Here is a tiny trained network, its code and every weight. The questions are about switching its units off for an input and a class, where a switched-off unit gives its printed mean instead of its output.

import numpy as np


def w(rows, s, z=0):
    codes = np.array(rows[::2]) - 128.0
    scale = np.full(codes.shape[1], s)
    scale[-1] = z or s
    return codes * scale


def norm(h):
    return h / np.sqrt((h * h).mean(-1, keepdims=True) + 1e-5)


def f(y):
    return np.maximum(y, 0)


def log_softmax(a):
    a = a - a.max(-1, keepdims=True)
    return a - np.log(np.exp(a).sum(-1, keepdims=True))


def net(x, mask):
    res = np.array(x, float).reshape(1, 7) / 4 @ E
    u = 0
    for l in range(2):
        y = f(norm(res) @ A[l][:, :-1].T + A[l][:, -1])
        res = res + np.where(mask[u : u + 3], y, B[l][:, -1]) @ B[l][:, :-1]
        u += 3
    return log_softmax(norm(res)[-1] @ U[:, :-1].T + U[:, -1])


A, B = {}, {}
E = w([
[105,123,223,138,161,106,83,60,194],'x0',
[115,132,240,44,90,207,145,74,194],'x1',
[2,200,123,111,86,142,131,93,94],'x2',
[160,34,84,148,183,184,56,57,207],'x3',
[58,193,103,223,143,86,102,84,203],'x4',
[159,143,106,86,158,165,52,95,53],'x5',
[158,99,143,187,87,113,240,73,108],'x6',
],0.0067)
A[0] = w([
[157,133,251,116,135,166,222,59,254,52],'0.n0',
[131,31,127,195,121,149,202,224,158,2],'0.n1',
[190,125,68,171,195,236,101,151,143,3],'0.n2',
],0.0047,0.0007)
B[0] = w([
[3,95,132,185,5,233,135,113,117,255],'0.n0',
[139,148,245,203,168,38,184,227,136,199],'0.n1',
[101,137,106,145,110,96,110,80,115,187],'0.n2',
],0.011,0.0045)
A[1] = w([
[163,184,185,61,129,171,128,157,72,243],'1.n0',
[217,101,81,121,138,232,253,65,105,171],'1.n1',
[87,136,122,166,199,217,240,122,210,156],'1.n2',
],0.0065,0.0011)
B[1] = w([
[97,165,139,71,255,126,57,96,17,250],'1.n0',
[60,154,211,40,157,37,5,215,25,229],'1.n1',
[151,27,176,71,200,185,131,159,92,255],'1.n2',
],0.0085,0.0036)
U = w([
[191,84,15,183,169,103,24,36,161,172],'0',
[167,147,86,94,39,98,105,99,166,2],'1',
[51,148,169,220,71,133,216,103,82,106],'2',
[127,237,48,148,92,115,186,155,131,25],'3',
[170,113,72,85,116,120,194,76,168,14],'4',
[141,201,136,72,171,79,49,142,2,233],'5',
[201,92,130,186,130,34,215,235,108,159],'6',
[58,41,187,92,83,220,82,65,165,219],'7',
],0.0091,0.0044)

Each question gives the input, the list of numbers given to net, and the class t.
The units are the neurons (one row each of A and B). Each row of codes is followed by its name. A weight is (code - 128) times the scale printed after its matrix; where a second scale follows, it is the last column's (A, B and U).
mask holds one flag per neuron, layer by layer. A switched-off neuron (its flag False) gives its mean, the last column of its row in B, instead of its output. The means were averaged over made-up inputs and are rounded, as every weight is.
A unit's drop is (log p(t) with every unit on - log p(t) with that unit switched off) / (log p(t) with every unit on - log p(t) with every unit switched off).
The circuit of an input: a set's keep is (log p(t) with only the set's units on - log p(t) with every unit switched off) / (log p(t) with every unit on - log p(t) with every unit switched off). Starting from all 6 units, units are removed one at a time, each time the one whose removal leaves the highest keep (on an exact tie, the one counted first), for as long as the keep stays at least 0.8.
units of the circuit, in order: the units of the circuit, biggest drop first
k most important neurons: the k neurons with the biggest drops, biggest first
k most important neurons of layer l: the k neurons of layer l with the biggest drops, biggest first
drop of u: that unit's drop, to one decimal
input [-1,0,5,-7,-2,-3,3], class 5: 4 most important neurons => 0.n0; 1.n0; 0.n1; 0.n2
input [-5,0,-2,6,-8,5,8], class 5: most important neuron => 1.n1
input [3,-1,-5,1,-2,-8,-8], class 6: units of the circuit, in order => 0.n1; 1.n0
input [-2,5,2,8,-8,1,-6], class 5: units of the circuit, in order => 0.n0; 1.n0
input [2,-5,-7,1,-2,8,0], class 0: 2 most important neurons => 0.n2; 1.n0
input [-5,-2,7,-2,0,2,6], class 5: units of the circuit, in order => 0.n0; 1.n1
input [-2,-8,3,7,2,-8,-3], class 6: 3 most important neurons => 0.n1; 0.n0; 1.n0
input [8,-8,5,5,-7,1,6], class 5: 4 most important neurons => 1.n1; 0.n0; 0.n1; 0.n2
input [-3,4,-2,-5,-4,-2,5], class 5: 2 most important neurons => 1.n1; 1.n0
input [5,-7,-2,4,-8,-3,-8], class 0: 2 most important neurons => 1.n1; 1.n0
input [-2,-2,0,5,-2,-2,6], class 6: 2 most important neurons => 0.n1; 0.n0
input [5,1,-1,6,0,7,-3], class 0: 2 most important neurons of layer 0 => 0.n0; 0.n2
input [-3,-6,3,1,-2,-5,-1], class 6: 2 most important neurons => 0.n0; 0.n1
input [-4,7,2,2,1,5,-1], class 5: units of the circuit, in order => 1.n0
input [-1,0,4,2,-2,6,8], class 5: 2 most important neurons => 1.n1; 0.n0
input [-6,3,3,-1,-1,-2,3], class 5: 2 most important neurons => 0.n0; 1.n1
input [-2,2,-8,6,0,-7,-6], class 6: 2 most important neurons => 0.n1; 1.n0
input [3,-3,1,8,-6,-1,7], class 6: drop of 0.n1 => 0.9
input [4,-3,3,-5,-4,3,8], class 5: drop of 0.n1 => 0.1
input [1,4,-5,3,-5,8,4], class 5: drop of 0.n0 => 0.0
input [-8,6,-7,5,1,3,2], class 5: drop of 1.n1 => 1.4
